[ 0.02 -4.93 -1.13  3.03  2.77 -0.39] -> 0.02
[-5.06  1.40 -2.13  0.46] -> -5.06
[ 5.03  1.02 -0.02 -0.18] -> 5.03
[-3.81 -0.65  5.09 -4.23] -> -3.81
[-0.39 -2.54  2.51 -1.64  0.91 -5.14 -1.30] -> -0.39
[-0.18  5.43  2.85  0.00] -> -0.18
[0.89 3.67 4.99 5.61 5.05 5.72] -> 0.89
---
[108, 919, 199, 178] Out: 178
[-25, -8, 24, 48, -45] Out: -45
[510, 967, 980, 169] Out: 169
[68, 192, 37, 10] Out: 10
[33, -31, -2, -24, -36] Out: -36
[-180, -410, 208, -461, 917, -580] Out: -580
[2, 8, 6, 3, 8, 7] Out: 7
[690, 331, -317, 627, 100, -861] Out: -861
---
[[ 0.81 -0.58  1.23 -2.02  2.93  1.61 -1.18]
 [ 5.52 -2.41 -1.07 -2.97  1.11 -3.37  3.23]] Out: -1.18

[[-0.10 -2.56  0.53  0.52 -3.44  4.58]
 [ 2.65  1.27 -2.74  0.68  2.88  0.90]] Out: 4.58

[[-1.54  2.70  2.54  4.47]
 [ 1.67 -1.23 -1.32 -3.09]] Out: 4.47

[[-2.06  3.96  2.25  4.27 -0.63 -3.58]
 [-0.06 -4.87 -3.66  4.67  4.92  2.99]] Out: -3.58

[[-0.67 -0.29  3.00  4.58]
 [ 5.82  4.60  0.15 -1.88]] Out: 4.58

[[-0.52  0.33 -0.06 -0.46  1.23 -0.60]
 [ 3.63  2.36 -4.58 -1.47  0.85  0.91]] Out: -0.60

[[-4.08  4.77 -3.51  0.21 -5.78  0.85  0.70]
 [-4.08  4.77 -3.51  0.21 -4.05 -3.28  0.70]] Out: 0.70
---
[[-0.11  1.01 -0.51 -0.37  0.15  0.31  2.39 -0.90 -0.41  1.08]
 [ 0.24  2.10 -1.47  2.56  0.30 -0.68  0.88 -0.72 -0.40 -0.04]
 [ 0.07  0.23  1.27 -1.89  1.23 -1.98 -0.66  1.04  1.49 -1.62]
 [ 2.55  1.29  0.13 -1.35 -0.41 -0.65 -0.92 -1.21 -2.45 -2.07]
 [-0.71 -0.83  0.83 -0.77 -1.31  0.09 -1.64  1.40 -1.15  0.00]
 [ 0.54 -2.48  2.08  0.44  5.38  0.62 -0.32  0.87  0.30  0.43]
 [ 0.64  0.63 -0.35  0.21  2.95  1.49 -0.72 -2.38 -0.16 -0.29]] ans = -0.16

[[-1.53 -0.44  1.38 -0.85 -0.72 -0.79 -0.54 -1.00  3.36 -1.31 -0.99 -0.89
   1.48 -0.42  0.42]
 [ 3.53  0.07 -0.66  0.12 -1.58  0.02 -1.36 -1.51  3.84 -1.84  0.61  1.67
  -0.16  5.42  2.56]
 [-1.04 -3.04  0.81 -0.23 -1.32  0.01  1.00  2.96 -2.55 -2.15 -1.33 -0.82
   1.27  1.59  2.27]
 [ 1.34 -2.22  0.25  0.12 -0.02  0.35 -0.34  2.60  3.13  0.58 -0.87  0.78
   0.17  1.72  3.53]
 [ 2.45 -0.19 -0.03  0.23 -0.13  0.34 -0.64  2.53  2.62  3.58  0.08  1.76
   0.23  1.45  3.92]
 [-0.81 -3.01  0.10 -1.15 -0.02 -0.77 -0.74  3.36  5.00 -2.54  0.15  1.53
   2.74  1.52  1.06]
 [-0.24  0.18  0.73 -1.13 -1.72 -0.20  0.12 -1.27  5.01 -1.64 -0.19 -1.19
   0.46 -1.07 -0.21]
 [ 1.40 -0.07  1.01 -0.05 -1.96 -0.82 -1.19  1.82  3.00 -1.13  0.63  0.05
   2.65  1.67  3.41]
 [-0.78 -2.41  0.92 -0.87 -0.24 -0.92 -0.84 -0.81  3.21  0.67 -1.26 -0.91
   2.07 -0.54  0.24]] ans = -0.54

[[ 0.23 -0.18 -0.06  0.00  1.53 -0.27  1.12 -0.35 -0.98 -0.81 -1.74  1.96
   0.53 -0.06  1.38 -0.51]
 [ 0.23 -0.26 -0.08  0.00  1.55 -0.39  1.57 -0.37 -1.33 -1.11 -1.82  1.99
   0.73 -0.08  1.93 -0.54]
 [-0.29 -0.45 -0.14 -0.01 -1.92 -0.69  2.56  0.28 -2.25 -1.88  1.64 -2.44
   1.18 -0.14  3.15  0.40]
 [ 0.10 -0.76 -0.24  0.00  0.68 -1.16  3.99 -0.21 -3.81 -3.18 -0.97  0.87
   1.83 -0.23  4.91 -0.30]
 [-0.51 -0.05 -0.02 -0.01 -3.38 -0.09  0.55  0.59 -0.42 -0.33  3.26 -4.31
   0.27 -0.02  0.67  0.86]
 [-0.50 -0.62 -0.20 -0.01 -3.30 -0.96  3.46  0.53 -3.14 -2.63  3.00 -4.21
   1.58 -0.19  4.25  0.78]
 [-0.39  0.18  0.06 -0.01 -2.57  0.28 -0.55  0.42  0.82  0.69  2.39 -3.27
  -0.23  0.06 -0.69  0.62]
 [ 0.50  0.62  0.19  0.00  3.33  0.96 -2.87 -0.66  2.95  2.49 -3.42  4.25
  -1.29  0.19 -3.54 -0.97]
 [ 0.36  0.44  0.14  0.00  2.42  0.69 -1.97 -0.50  2.08  1.75 -2.53  3.08
  -0.88  0.13 -2.44 -0.73]
 [-0.27 -0.72 -0.23 -0.01 -1.78 -1.10  3.85  0.25 -3.61 -3.01  1.49 -2.27
   1.76 -0.22  4.74  0.37]
 [-0.59  0.05  0.02 -0.01 -3.91  0.07  0.08  0.68  0.14  0.13  3.78 -4.99
   0.05  0.01  0.09  1.00]] ans = 0.09

[[ 2.80 -0.84  3.27 -0.88 -2.56 -2.26 -3.76  3.45  1.48 -0.27  3.69 -1.29]
 [-3.52  0.86 -3.19  0.71  2.36  2.03  3.95 -4.57 -1.49  0.15 -4.09  1.02]
 [-0.05 -0.86  4.84 -0.35 -2.81 -2.44 -2.12 -0.04  2.13 -0.12  6.04 -0.45]
 [-3.84 -1.45  2.42  1.30 -4.91 -4.02  6.20 -4.92  1.05 -0.25  2.96  1.91]
 [ 4.82 -0.92  1.96 -0.59 -3.15 -2.54 -3.56  6.14  0.83 -0.17  2.65
  -0.85]] ans = 2.65

[[ 0.76 -2.43  0.40 -4.17 -1.87  4.74 -3.09 -0.78  2.81  0.99]
 [ 1.17 -2.66  3.16 -0.22 -2.94 -5.08 -1.72  4.05 -2.13 -0.37]
 [ 2.16 -0.69  2.80 -2.14 -0.51  0.70 -1.77 -1.50  3.45  1.75]
 [-3.59 -1.78  1.26  2.24 -0.03 -2.68  0.81 -3.03  2.01 -3.49]
 [-0.55 -1.68  2.09 -2.92 -1.02  1.71 -0.74  2.60  2.28  0.48]
 [ 0.57  0.38 -1.43 -0.65  2.08  1.14 -1.04 -3.17 -1.72  0.20]] ans = -1.72

[[ 0.02 -3.20 -4.71  1.10  4.20  2.38]
 [ 3.20 -2.32  0.89 -2.75  0.75 -1.11]
 [-3.38  2.17 -1.16  3.10 -0.27  1.59]
 [ 2.60 -3.63 -0.62 -1.11  3.69  1.51]
 [-1.07 -1.35 -5.76  0.69  1.05 -0.13]
 [ 3.29 -1.07  0.99 -4.09 -2.18 -3.84]
 [-0.35  2.35  2.34 -0.72 -3.24 -2.02]] ans = -3.24
